Below is a small trained network, with its code and all its weights. Each question gives an input and a class and asks what happens when units are switched off, that is, made to give their printed mean instead of their output.

import numpy as np


def w(rows, s, z=0):
    codes = np.array(rows[::2]) - 128.0
    scale = np.full(codes.shape[1], s)
    scale[-1] = z or s
    return codes * scale


def f(y):
    return np.maximum(y, 0)


def log_softmax(a):
    a = a - a.max(-1, keepdims=True)
    return a - np.log(np.exp(a).sum(-1, keepdims=True))


def net(x, mask):
    res = np.array(x, float).reshape(1, 6) / 4 @ E
    y = f(res @ A[0][:, :-1].T + A[0][:, -1])
    res = res + np.where(mask, y, B[0][:, -1]) @ B[0][:, :-1]
    return log_softmax(res[-1] @ U[:, :-1].T + U[:, -1])


A, B = {}, {}
E = w([
[194,140,98,5],'x0',
[171,15,219,114],'x1',
[128,128,128,128],'x2',
[37,174,217,63],'x3',
[128,127,128,128],'x4',
[226,221,197,171],'x5',
],0.011)
A[0] = w([
[139,146,142,50,72],'N0',
[174,154,167,157,100],'N1',
[61,216,135,94,97],'N2',
[47,118,147,202,96],'N3',
[157,42,178,114,78],'N4',
[93,112,142,212,90],'N5',
[81,79,97,121,81],'N6',
[146,147,144,135,26],'N7',
[142,82,178,122,24],'N8',
[111,110,110,121,49],'N9',
[114,126,139,159,45],'N10',
[168,119,108,82,72],'N11',
[90,50,87,119,108],'N12',
[93,131,154,178,70],'N13',
[134,132,131,131,74],'N14',
[217,166,154,143,123],'N15',
[96,84,85,83,81],'N16',
[21,173,237,79,2],'N17',
[152,188,198,140,78],'N18',
[194,152,63,22,56],'N19',
[130,162,45,157,100],'N20',
[111,115,120,196,74],'N21',
[187,21,175,124,84],'N22',
[132,132,133,130,79],'N23',
[151,164,160,139,113],'N24',
[88,122,151,206,64],'N25',
[100,206,29,120,108],'N26',
[210,183,167,164,100],'N27',
[37,43,54,98,114],'N28',
[111,114,116,116,39],'N29',
[99,128,149,201,93],'N30',
[113,182,60,146,68],'N31',
[188,128,100,15,35],'N32',
[176,143,138,163,107],'N33',
[79,64,70,120,83],'N34',
[128,125,134,136,79],'N35',
[95,122,142,192,73],'N36',
[169,31,222,110,81],'N37',
[110,122,135,166,77],'N38',
[108,120,105,119,46],'N39',
[227,65,8,210,21],'N40',
[129,147,145,65,108],'N41',
[180,180,176,163,108],'N42',
[180,163,159,159,86],'N43',
[158,188,168,135,49],'N44',
[102,200,75,131,34],'N45',
[104,96,114,117,85],'N46',
[188,102,66,174,67],'N47',
],0.014,0.0097)
B[0] = w([
[172,110,135,112,170],'N0',
[95,132,92,107,172],'N1',
[113,121,175,152,206],'N2',
[198,120,112,113,206],'N3',
[121,190,145,181,186],'N4',
[210,145,96,106,192],'N5',
[96,141,100,109,179],'N6',
[118,120,111,136,132],'N7',
[122,145,143,170,151],'N8',
[107,135,116,111,136],'N9',
[135,139,134,114,136],'N10',
[165,108,119,133,156],'N11',
[86,133,86,103,202],'N12',
[176,124,125,117,162],'N13',
[129,127,125,127,128],'N14',
[85,113,80,105,201],'N15',
[106,118,96,107,181],'N16',
[110,48,232,81,222],'N17',
[86,114,95,105,183],'N18',
[218,135,104,114,207],'N19',
[113,151,160,183,190],'N20',
[172,127,122,111,170],'N21',
[126,185,149,209,206],'N22',
[120,136,128,118,128],'N23',
[104,120,108,125,163],'N24',
[201,121,103,120,181],'N25',
[129,178,156,213,220],'N26',
[80,135,76,109,203],'N27',
[70,137,60,108,252],'N28',
[109,136,118,118,132],'N29',
[194,119,97,114,181],'N30',
[127,167,153,176,178],'N31',
[215,125,97,106,194],'N32',
[96,116,115,116,167],'N33',
[80,147,88,101,200],'N34',
[129,125,128,131,128],'N35',
[193,144,109,108,171],'N36',
[121,189,154,212,211],'N37',
[152,132,121,119,148],'N38',
[112,134,122,135,136],'N39',
[106,33,247,69,247],'N40',
[166,100,134,120,170],'N41',
[83,133,79,110,192],'N42',
[81,143,81,102,173],'N43',
[90,122,99,121,165],'N44',
[118,177,164,207,172],'N45',
[107,129,114,120,153],'N46',
[105,81,199,103,191],'N47',
],0.013,0.016)
U = w([
[45,129,52,101,139],'0',
[120,184,177,243,92],'1',
[107,49,245,78,255],'2',
[253,122,85,107,29],'3',
],0.012,0.0056)

Each question gives the input, the list of numbers given to net, and the class t.
The units are the neurons (one row each of A and B). Each row of codes is followed by its name. A weight is (code - 128) times the scale printed after its matrix; where a second scale follows, it is the last column's (A, B and U).
mask holds one flag per neuron, in row order. A switched-off neuron (its flag False) gives its mean, the last column of its row in B, instead of its output. The means were averaged over made-up inputs and are rounded, as every weight is.
A unit's drop is (log p(t) with every unit on - log p(t) with that unit switched off) / (log p(t) with every unit on - log p(t) with every unit switched off).
The circuit of an input: a set's keep is (log p(t) with only the set's units on - log p(t) with every unit switched off) / (log p(t) with every unit on - log p(t) with every unit switched off). Starting from the 12 units with the biggest drops (on a tie, the unit counted first), units are removed one at a time, each time the one whose removal leaves the highest keep (on an exact tie, the one counted first), for as long as the keep stays at least 0.8.
units of the circuit, in order: the units of the circuit, biggest drop first
most important unit: the unit with the biggest drop
k most important neurons: the k neurons with the biggest drops, biggest first
drop of u: that unit's drop, to one decimal
input [-3,8,-4,6,-4,-6], class 1: units of the circuit, in order : N37
input [-6,4,-2,2,-1,-5], class 3: units of the circuit, in order : N3; N5
input [3,2,-8,-7,0,6], class 2: 2 most important neurons : N40; N47
input [7,8,4,4,2,4], class 1: 2 most important neurons : N37; N22
input [-6,8,2,-4,-7,-6], class 1: 2 most important neurons : N22; N37
input [7,-6,3,0,7,-4], class 3: 4 most important neurons : N19; N32; N37; N22
input [2,3,6,2,-2,-3], class 0: 2 most important neurons : N26; N40
input [-5,-4,2,6,1,5], class 2: 2 most important neurons : N17; N28
input [-2,-5,-1,-6,0,-3], class 2: 4 most important neurons : N40; N47; N37; N22
input [-7,-3,5,7,6,7], class 0: 4 most important neurons : N40; N42; N18; N27
input [-3,-8,1,-1,5,-7], class 1: 2 most important neurons : N26; N45
input [-4,3,6,3,0,4], class 0: 2 most important neurons : N40; N19
input [8,8,-6,-2,0,8], class 0: 2 most important neurons : N15; N27
input [7,2,3,3,5,5], class 3: 2 most important neurons : N32; N19
input [-6,-3,6,-8,-6,-7], class 2: units of the circuit, in order : N40
input [-5,4,-6,-2,6,-2], class 3: 2 most important neurons : N26; N5
input [-3,-2,-6,4,-5,-1], class 2: drop of N17 : 0.1
input [0,-6,-4,8,6,5], class 2: drop of N17 : 2.7
input [6,-3,7,-7,-2,-5], class 2: drop of N40 : 1.7
input [8,-8,-3,-4,1,7], class 1: most important unit : N26
